Below are the code and all the weights of a small trained network. Each question names an input and a target symbol and asks about switching units off, where a switched-off unit gives its printed mean instead of its output.

import numpy as np


def w(rows, s, z=0):
    codes = np.array(rows[::2]) - 128.0
    scale = np.full(codes.shape[1], s)
    scale[-1] = z or s
    return codes * scale


def f(y):
    return y / 2 * (1 + np.tanh(0.7978845608 * (y + 0.044715 * y**3)))


def softmax(a):
    e = np.exp(a - a.max(-1, keepdims=True))
    return e / e.sum(-1, keepdims=True)


def log_softmax(a):
    a = a - a.max(-1, keepdims=True)
    return a - np.log(np.exp(a).sum(-1, keepdims=True))


def net(x, mask):
    ids = ['ΔΘΛΨΩζηπτ'.index(c) for c in x.split()]
    T = len(ids)
    res = E[ids] + P[:T]
    r = res
    for j in range(2):
        rows = slice(3 * j, 3 * j + 3)
        q, k, v = (r @ M[0][rows].T for M in (Q, K, V))
        z = softmax(np.where(np.tri(T) > 0, q @ k.T / 3**0.5, -1e9)) @ v
        o = O[0][rows]
        res = res + np.where(mask[j], z, o[:, -1]) @ o[:, :-1]
    y = f(res @ A[0][:, :-1].T + A[0][:, -1])
    res = res + np.where(mask[2:14], y, B[0][:, -1]) @ B[0][:, :-1]
    return log_softmax(res[-1] @ U[:, :-1].T + U[:, -1])


Q, K, V, O, A, B = {}, {}, {}, {}, {}, {}
E = w([
[209,176,94,109],'Δ',
[57,243,153,205],'Θ',
[137,161,118,123],'Λ',
[173,120,229,30],'Ψ',
[109,147,104,122],'Ω',
[147,198,102,83],'ζ',
[3,36,122,72],'η',
[40,130,91,120],'π',
[104,144,100,127],'τ',
],0.016)
P = w([
[227,79,134,255],'0',
[230,172,60,87],'1',
[115,150,80,175],'2',
[200,105,175,200],'3',
[216,177,75,49],'4',
[79,119,96,156],'5',
[150,93,190,176],'6',
[201,178,88,27],'7',
[57,104,111,137],'8',
[117,87,207,156],'9',
[191,171,95,26],'10',
[57,96,117,125],'11',
[88,79,243,140],'12',
[212,161,90,52],'13',
],0.014)
Q[0] = w([
[121,96,222,175],'head 1',
[166,56,76,112],'head 1',
[138,186,27,140],'head 1',
[181,110,6,95],'head 2',
[123,160,165,177],'head 2',
[97,162,71,160],'head 2',
],0.014)
K[0] = w([
[203,2,3,239],'head 1',
[133,62,124,54],'head 1',
[30,166,249,145],'head 1',
[54,75,242,7],'head 2',
[136,177,128,185],'head 2',
[120,208,113,200],'head 2',
],0.0085)
V[0] = w([
[148,158,87,255],'head 1',
[165,90,59,145],'head 1',
[104,200,138,163],'head 1',
[112,88,45,134],'head 2',
[94,9,65,149],'head 2',
[112,80,157,90],'head 2',
],0.0085)
O[0] = w([
[168,143,169,125,224],'head 1',
[161,43,109,55,125],'head 1',
[21,209,31,253,200],'head 1',
[41,142,40,205,86],'head 2',
[134,147,66,156,1],'head 2',
[238,153,47,63,75],'head 2',
],0.0058,0.005)
A[0] = w([
[80,107,27,118,47],'neuron 1',
[123,128,166,52,55],'neuron 2',
[90,9,151,198,69],'neuron 3',
[150,206,124,135,177],'neuron 4',
[125,157,175,82,156],'neuron 5',
[103,244,116,156,111],'neuron 6',
[162,201,91,150,11],'neuron 7',
[177,109,71,43,44],'neuron 8',
[178,91,178,157,113],'neuron 9',
[210,138,195,122,127],'neuron 10',
[197,132,134,37,3],'neuron 11',
[114,176,106,67,102],'neuron 12',
],0.012,0.0043)
B[0] = w([
[129,135,214,186,156],'neuron 1',
[81,202,40,163,186],'neuron 2',
[253,155,159,155,165],'neuron 3',
[207,102,147,96,219],'neuron 4',
[177,208,102,108,197],'neuron 5',
[149,48,94,33,245],'neuron 6',
[86,31,125,111,182],'neuron 7',
[35,79,98,182,203],'neuron 8',
[32,3,96,145,167],'neuron 9',
[160,174,191,156,220],'neuron 10',
[136,83,56,132,222],'neuron 11',
[175,64,128,119,188],'neuron 12',
],0.0071,0.011)
U = w([
[148,76,170,210,185],'Δ',
[126,105,203,34,199],'Θ',
[112,248,175,71,217],'Λ',
[117,193,14,159,142],'Ψ',
[52,139,90,159,104],'Ω',
[89,144,96,117,77],'ζ',
[1,21,81,135,3],'η',
[50,134,92,157,88],'π',
[41,122,96,173,96],'τ',
],0.0084,0.0052)

Each question gives the input, a string of symbols that net reads in full, and the target symbol t.
The units are the heads (3 rows each of Q, K, V and O) and the neurons (one row each of A and B). Each row of codes is followed by its name. A weight is (code - 128) times the scale printed after its matrix; where a second scale follows, it is the last column's (O, A, B and U).
mask holds one flag per unit, heads first, then neurons. A switched-off unit (its flag False) gives its mean, the last column of its rows in O or B, instead of its output. The means were averaged over made-up inputs and are rounded, as every weight is.
A unit's drop is (log p(t) with every unit on - log p(t) with that unit switched off) / (log p(t) with every unit on - log p(t) with every unit switched off).
The circuit of an input: a set's keep is (log p(t) with only the set's units on - log p(t) with every unit switched off) / (log p(t) with every unit on - log p(t) with every unit switched off). Starting from the 12 units with the biggest drops (on a tie, the unit counted first), units are removed one at a time, each time the one whose removal leaves the highest keep (on an exact tie, the one counted first), for as long as the keep stays at least 0.8.
units of the circuit, in order: the units of the circuit, biggest drop first
most important unit: the unit with the biggest drop
top k neurons: the k neurons with the biggest drops, biggest first
which heads matter: for each layer, one digit per head in row order, 1 if its drop is at least 0.15 and else 0, layers parted by /
input ζ ζ Θ η ζ, target η: units of the circuit, in order	(head 2; neuron 7; neuron 8)
input Ψ ζ π π ζ η Δ Ψ ζ Ω Ψ π η τ, target η: units of the circuit, in order	(head 2; neuron 8; neuron 7; neuron 5)
input ζ Θ Ψ ζ Θ Θ, target η: units of the circuit, in order	(neuron 6)
input Ω ζ Δ Ψ ζ Δ Ψ Δ, target Ψ: units of the circuit, in order	(neuron 11; head 2; neuron 2)
input τ ζ Θ, target η: units of the circuit, in order	(neuron 6; head 1; neuron 7)
input Θ π ζ ζ ζ ζ, target Θ: top 3 neurons	(neuron 2; neuron 8; neuron 6)
input τ ζ Δ ζ τ ζ ζ Θ Λ Ψ Θ, target Θ: which heads matter	00
input Ψ ζ π Θ Ω η ζ Ω, target η: units of the circuit, in order	(head 2; neuron 7; neuron 5; neuron 8)
input ζ Ψ Λ Θ τ, target Θ: which heads matter	10
input ζ Ψ Δ Ω Θ ζ Θ ζ Θ ζ η ζ η π, target η: units of the circuit, in order	(head 2; neuron 8; neuron 7; neuron 5)
input η Λ ζ Ψ Ψ, target Ψ: which heads matter	00
input Θ ζ Θ Ψ Θ Ω η π, target η: units of the circuit, in order	(head 2; neuron 7; neuron 8; neuron 5)
input Ω η π Θ ζ ζ Ψ Θ ζ Δ η Δ Θ π, target Θ: which heads matter	11
input Ψ Δ ζ Ω Λ Λ τ ζ, target Ψ: units of the circuit, in order	(neuron 11; neuron 2; head 2)
input Θ ζ Ψ τ η ζ Δ ζ ζ π, target Δ: units of the circuit, in order	(neuron 3)
input Θ ζ τ η ζ Ω Ψ ζ ζ Θ Ψ π Ψ τ, target Ψ: units of the circuit, in order	(head 2; neuron 11; neuron 2)
input Ω Λ Ψ ζ η τ Δ Λ, target η: units of the circuit, in order	(head 2; neuron 8; neuron 7; neuron 5)
input Ψ ζ τ ζ Ψ ζ η Θ η ζ τ, target η: units of the circuit, in order	(head 2; neuron 7; neuron 8; neuron 5)
input Λ ζ ζ ζ ζ τ Θ Δ, target Θ: which heads matter	10
input Ψ Ω π ζ ζ Θ η ζ η Ω Λ, target η: which heads matter	01
input ζ τ ζ Λ Θ Θ Δ τ ζ Ψ Ψ Ψ Θ, target Λ: which heads matter	00
input ζ ζ Ψ τ ζ η, target Δ: top 2 neurons	(neuron 3; neuron 1)
input Δ Δ Δ Θ Ψ η ζ ζ, target η: top 2 neurons	(neuron 8; neuron 7)
input Θ τ ζ Λ Ψ Ψ Ψ Λ, target Ψ: which heads matter	01
input Θ ζ π π Ψ Ω Λ Ψ ζ ζ η ζ Θ τ, target Θ: top 2 neurons	(neuron 6; neuron 4)
input Ω Ψ π Ω ζ Θ Ω π, target Θ: which heads matter	10
input π ζ π Δ Δ Λ ζ ζ π Θ ζ ζ η, target Θ: which heads matter	10
input Θ Δ ζ Ψ ζ, target Ψ: most important unit	neuron 11
